Here is a tiny trained network, its code and every weight. The questions are about switching its units off for an input and a class, where a switched-off unit gives its printed mean instead of its output.

import numpy as np


def w(rows, s, z=0):
    codes = np.array(rows[::2]) - 128.0
    scale = np.full(codes.shape[1], s)
    scale[-1] = z or s
    return codes * scale


def f(y):
    return y / 2 * (1 + np.tanh(0.7978845608 * (y + 0.044715 * y**3)))


def log_softmax(a):
    a = a - a.max(-1, keepdims=True)
    return a - np.log(np.exp(a).sum(-1, keepdims=True))


def net(x, mask):
    res = np.array(x, float).reshape(1, 5) / 4 @ E
    y = f(res @ A[0][:, :-1].T + A[0][:, -1])
    res = res + np.where(mask, y, B[0][:, -1]) @ B[0][:, :-1]
    return log_softmax(res[-1] @ U[:, :-1].T + U[:, -1])


A, B = {}, {}
E = w([
[163,148,252,163,84,95,91],'x0',
[55,115,133,211,155,148,73],'x1',
[100,187,132,202,76,123,134],'x2',
[87,114,92,41,197,181,140],'x3',
[191,96,87,107,66,153,46],'x4',
],0.012)
A[0] = w([
[112,69,147,12,97,107,157,198],'N0',
[43,165,141,157,147,149,131,169],'N1',
[131,166,120,141,171,168,92,31],'N2',
[38,204,169,132,148,110,186,217],'N3',
[130,181,144,225,180,132,99,177],'N4',
[115,157,135,77,167,154,128,254],'N5',
[124,180,108,162,69,105,178,138],'N6',
[100,114,146,124,97,116,92,110],'N7',
[104,170,83,165,139,107,174,174],'N8',
[110,97,33,143,23,146,105,251],'N9',
],0.011,0.0041)
B[0] = w([
[200,1,70,98,158,110,111,246],'N0',
[122,147,161,64,112,158,105,222],'N1',
[109,147,136,196,170,83,185,139],'N2',
[149,137,112,135,84,180,129,255],'N3',
[152,117,104,124,70,203,78,236],'N4',
[145,115,84,62,76,144,123,210],'N5',
[129,168,49,84,113,113,179,194],'N6',
[142,159,152,196,181,202,80,153],'N7',
[93,135,105,71,98,156,175,189],'N8',
[172,77,80,127,42,205,16,253],'N9',
],0.0098,0.0097)
U = w([
[123,208,98,178,59,4,127,3],'0',
[120,176,105,123,113,125,184,63],'1',
[156,152,224,207,148,173,90,80],'2',
[183,85,94,117,199,68,158,82],'3',
[203,110,93,128,35,126,110,246],'4',
[168,101,170,177,133,47,149,76],'5',
],0.011,0.0032)

Each question gives the input, the list of numbers given to net, and the class t.
The units are the neurons (one row each of A and B). Each row of codes is followed by its name. A weight is (code - 128) times the scale printed after its matrix; where a second scale follows, it is the last column's (A, B and U).
mask holds one flag per neuron, in row order. A switched-off neuron (its flag False) gives its mean, the last column of its row in B, instead of its output. The means were averaged over made-up inputs and are rounded, as every weight is.
A unit's drop is (log p(t) with every unit on - log p(t) with that unit switched off) / (log p(t) with every unit on - log p(t) with every unit switched off).
The circuit of an input: a set's keep is (log p(t) with only the set's units on - log p(t) with every unit switched off) / (log p(t) with every unit on - log p(t) with every unit switched off). Starting from all 10 units, units are removed one at a time, each time the one whose removal leaves the highest keep (on an exact tie, the one counted first), for as long as the keep stays at least 0.8.
units of the circuit, in order: the units of the circuit, biggest drop first
top k neurons: the k neurons with the biggest drops, biggest first
drop of u: that unit's drop, to one decimal
input [7,-2,-4,7,-3], class 3: units of the circuit, in order -> (N9, N0)
input [-1,-6,-5,7,-4], class 3: units of the circuit, in order -> (N0)
input [-7,2,-5,-2,-6], class 1: top 2 neurons -> (N9, N8)
input [-1,7,-4,2,-1], class 1: units of the circuit, in order -> (N9, N0)
input [-5,-3,-8,-1,1], class 3: units of the circuit, in order -> (N0, N4)
input [8,2,7,7,-3], class 2: top 3 neurons -> (N0, N9, N7)
input [7,8,6,-2,1], class 2: top 2 neurons -> (N7, N0)
input [1,-6,-4,7,6], class 3: units of the circuit, in order -> (N0, N4)
input [0,7,-7,4,4], class 3: units of the circuit, in order -> (N4, N3, N9)
input [-2,-1,-2,4,-2], class 3: top 2 neurons -> (N9, N4)
input [-3,0,8,-2,-7], class 1: top 3 neurons -> (N9, N0, N8)
input [3,6,7,4,-8], class 4: top 2 neurons -> (N4, N3)
input [-5,8,-7,-6,-7], class 1: top 3 neurons -> (N9, N0, N8)
input [6,-8,4,-3,-6], class 0: top 2 neurons -> (N9, N0)
input [3,1,0,3,-2], class 2: top neuron -> (N9)
input [-2,-7,7,0,-8], class 1: drop of N9 -> 0.2
input [2,7,5,7,5], class 2: drop of N4 -> -0.1
input [2,-4,-8,3,4], class 3: drop of N9 -> 0.2
input [-7,-4,1,-1,-6], class 1: drop of N9 -> 0.7
input [1,-1,7,1,-7], class 1: top neuron -> (N9)
